Here is a tiny trained network, its code and every weight. The questions are about switching its units off for an input and a class, where a switched-off unit gives its printed mean instead of its output.

import numpy as np


def w(rows, s, z=0):
    codes = np.array(rows[::2]) - 128.0
    scale = np.full(codes.shape[1], s)
    scale[-1] = z or s
    return codes * scale


def norm(h):
    return h / np.sqrt((h * h).mean(-1, keepdims=True) + 1e-5)


def f(y):
    return y / 2 * (1 + np.tanh(0.7978845608 * (y + 0.044715 * y**3)))


def log_softmax(a):
    a = a - a.max(-1, keepdims=True)
    return a - np.log(np.exp(a).sum(-1, keepdims=True))


def net(x, mask):
    res = np.array(x, float).reshape(1, 5) / 4 @ E
    u = 0
    for l in range(3):
        y = f(norm(res) @ A[l][:, :-1].T + A[l][:, -1])
        res = res + np.where(mask[u : u + 5], y, B[l][:, -1]) @ B[l][:, :-1]
        u += 5
    return log_softmax(norm(res)[-1] @ U[:, :-1].T + U[:, -1])


A, B = {}, {}
E = w([
[137,135,98,109,112,116,133,115,133,63,129,153],'x0',
[113,98,115,174,40,85,76,129,9,117,182,60],'x1',
[129,95,74,117,152,196,123,86,68,168,143,185],'x2',
[78,165,91,167,143,132,63,83,128,123,58,125],'x3',
[170,26,121,54,96,120,99,93,143,138,55,86],'x4',
],0.013)
A[0] = w([
[84,147,125,160,111,130,85,113,168,116,75,116,3],'0.n1',
[117,135,169,176,149,118,114,131,135,254,99,71,60],'0.n2',
[129,149,159,155,127,68,92,144,181,100,117,83,15],'0.n3',
[138,150,68,113,99,89,132,103,138,23,115,160,58],'0.n4',
[126,123,94,136,152,136,91,117,120,140,116,138,28],'0.n5',
],0.019,0.0074)
B[0] = w([
[219,173,132,94,186,58,151,127,67,123,124,116,213],'0.n1',
[122,99,162,100,157,186,66,145,131,17,164,157,254],'0.n2',
[62,160,127,107,40,185,247,117,101,160,54,119,237],'0.n3',
[122,95,176,112,161,196,56,161,127,45,154,153,239],'0.n4',
[205,123,145,100,144,107,171,115,84,185,157,124,162],'0.n5',
],0.014,0.0069)
A[1] = w([
[195,108,148,88,145,78,186,171,114,122,160,115,74],'1.n1',
[113,154,116,154,173,108,120,93,225,130,78,116,2],'1.n2',
[149,87,122,119,105,91,38,105,169,126,8,69,24],'1.n3',
[121,115,131,181,91,89,87,107,143,126,127,85,49],'1.n4',
[101,141,138,186,111,79,77,104,103,94,123,63,11],'1.n5',
],0.017,0.0034)
B[1] = w([
[216,118,196,166,87,105,148,106,131,164,191,126,255],'1.n1',
[172,156,127,135,66,91,87,232,144,191,14,128,177],'1.n2',
[40,47,60,74,168,51,131,25,183,116,184,44,242],'1.n3',
[141,138,68,145,102,120,84,255,187,177,70,164,150],'1.n4',
[144,179,144,105,66,89,105,198,111,121,51,153,204],'1.n5',
],0.0077,0.006)
A[2] = w([
[110,144,104,165,65,104,58,127,44,103,105,102,117],'2.n1',
[83,254,121,250,158,98,107,135,133,112,148,144,50],'2.n2',
[106,206,71,152,201,97,72,68,63,113,55,113,1],'2.n3',
[161,167,133,124,175,136,112,101,207,127,52,172,98],'2.n4',
[130,105,53,152,123,206,112,52,54,176,110,200,73],'2.n5',
],0.021,0.005)
B[2] = w([
[137,173,95,187,209,134,93,165,173,193,123,181,250],'2.n1',
[115,25,79,46,125,105,107,21,137,120,93,77,221],'2.n2',
[216,89,215,129,73,131,210,146,115,135,250,133,207],'2.n3',
[104,160,77,218,129,107,58,176,93,177,146,140,231],'2.n4',
[74,188,175,116,74,129,182,152,150,75,43,79,221],'2.n5',
],0.013,0.012)
U = w([
[67,201,157,145,69,147,205,147,148,125,39,88,74],'0',
[154,151,72,207,160,92,49,199,149,217,125,168,90],'1',
[243,117,201,126,128,120,171,114,89,124,213,137,251],'2',
[111,92,156,116,187,228,39,137,132,22,145,178,164],'3',
[103,39,55,78,152,106,110,10,163,131,128,104,101],'4',
],0.011,0.0016)

Each question gives the input, the list of numbers given to net, and the class t.
The units are the neurons (one row each of A and B). Each row of codes is followed by its name. A weight is (code - 128) times the scale printed after its matrix; where a second scale follows, it is the last column's (A, B and U).
mask holds one flag per neuron, layer by layer. A switched-off neuron (its flag False) gives its mean, the last column of its row in B, instead of its output. The means were averaged over made-up inputs and are rounded, as every weight is.
A unit's drop is (log p(t) with every unit on - log p(t) with that unit switched off) / (log p(t) with every unit on - log p(t) with every unit switched off).
The circuit of an input: a set's keep is (log p(t) with only the set's units on - log p(t) with every unit switched off) / (log p(t) with every unit on - log p(t) with every unit switched off). Starting from the 12 units with the biggest drops (on a tie, the unit counted first), units are removed one at a time, each time the one whose removal leaves the highest keep (on an exact tie, the one counted first), for as long as the keep stays at least 0.8.
circuit, biggest first: the units of the circuit, biggest drop first
unit that matters most: the unit with the biggest drop
k most important neurons: the k neurons with the biggest drops, biggest first
k most important neurons of layer l: the k neurons of layer l with the biggest drops, biggest first
input [7,5,-4,1,-4], class 3: unit that matters most => 0.n4
input [5,-1,-6,7,-3], class 2: 3 most important neurons => [0.n1 2.n3 2.n5]
input [8,-4,2,-7,2], class 3: 3 most important neurons of layer 0 => [0.n4 0.n1 0.n5]
input [6,-7,5,-2,-2], class 1: 2 most important neurons of layer 0 => [0.n3 0.n2]
input [2,4,-3,0,-3], class 1: 2 most important neurons => [2.n1 2.n5]
input [-2,-7,-4,8,-7], class 2: 2 most important neurons of layer 2 => [2.n3 2.n1]
input [-3,-1,-7,-7,-2], class 0: 3 most important neurons => [0.n3 2.n3 0.n1]
input [8,-6,8,2,0], class 0: 2 most important neurons => [2.n5 0.n2]
input [8,-8,2,5,7], class 1: 2 most important neurons => [2.n4 0.n2]
input [4,4,-2,7,2], class 2: 2 most important neurons => [0.n1 2.n3]
input [-1,-5,1,5,5], class 1: 3 most important neurons => [2.n4 1.n2 1.n1]
input [6,5,-2,-7,8], class 4: 3 most important neurons of layer 0 => [0.n1 0.n5 0.n2]
input [5,-8,0,3,8], class 1: 2 most important neurons => [2.n4 1.n2]
input [4,6,-1,-2,2], class 1: unit that matters most => 2.n1
input [-7,-1,3,7,-7], class 2: 3 most important neurons => [2.n3 0.n1 0.n4]
input [-5,8,-7,2,2], class 1: 2 most important neurons of layer 2 => [2.n1 2.n5]
input [-6,8,6,-8,-1], class 1: 2 most important neurons of layer 2 => [2.n1 2.n3]
input [3,6,5,7,4], class 2: 2 most important neurons of layer 0 => [0.n5 0.n3]
input [6,-2,1,-5,0], class 3: 3 most important neurons => [0.n4 2.n3 0.n1]
input [-2,-5,1,1,-3], class 1: 2 most important neurons => [2.n4 1.n2]
input [8,7,-4,4,-8], class 3: 2 most important neurons => [0.n4 2.n2]
input [-5,-5,8,-2,-5], class 0: unit that matters most => 2.n5
input [0,-2,-4,6,-3], class 2: 2 most important neurons => [0.n1 2.n3]
input [-3,4,0,7,-2], class 2: 2 most important neurons => [2.n3 0.n1]
input [6,-3,6,-2,-8], class 4: circuit, biggest first => [2.n2 0.n2]
input [-5,-3,-3,7,7], class 2: 2 most important neurons of layer 2 => [2.n3 2.n2]
input [7,-2,-6,-2,4], class 3: unit that matters most => 0.n4
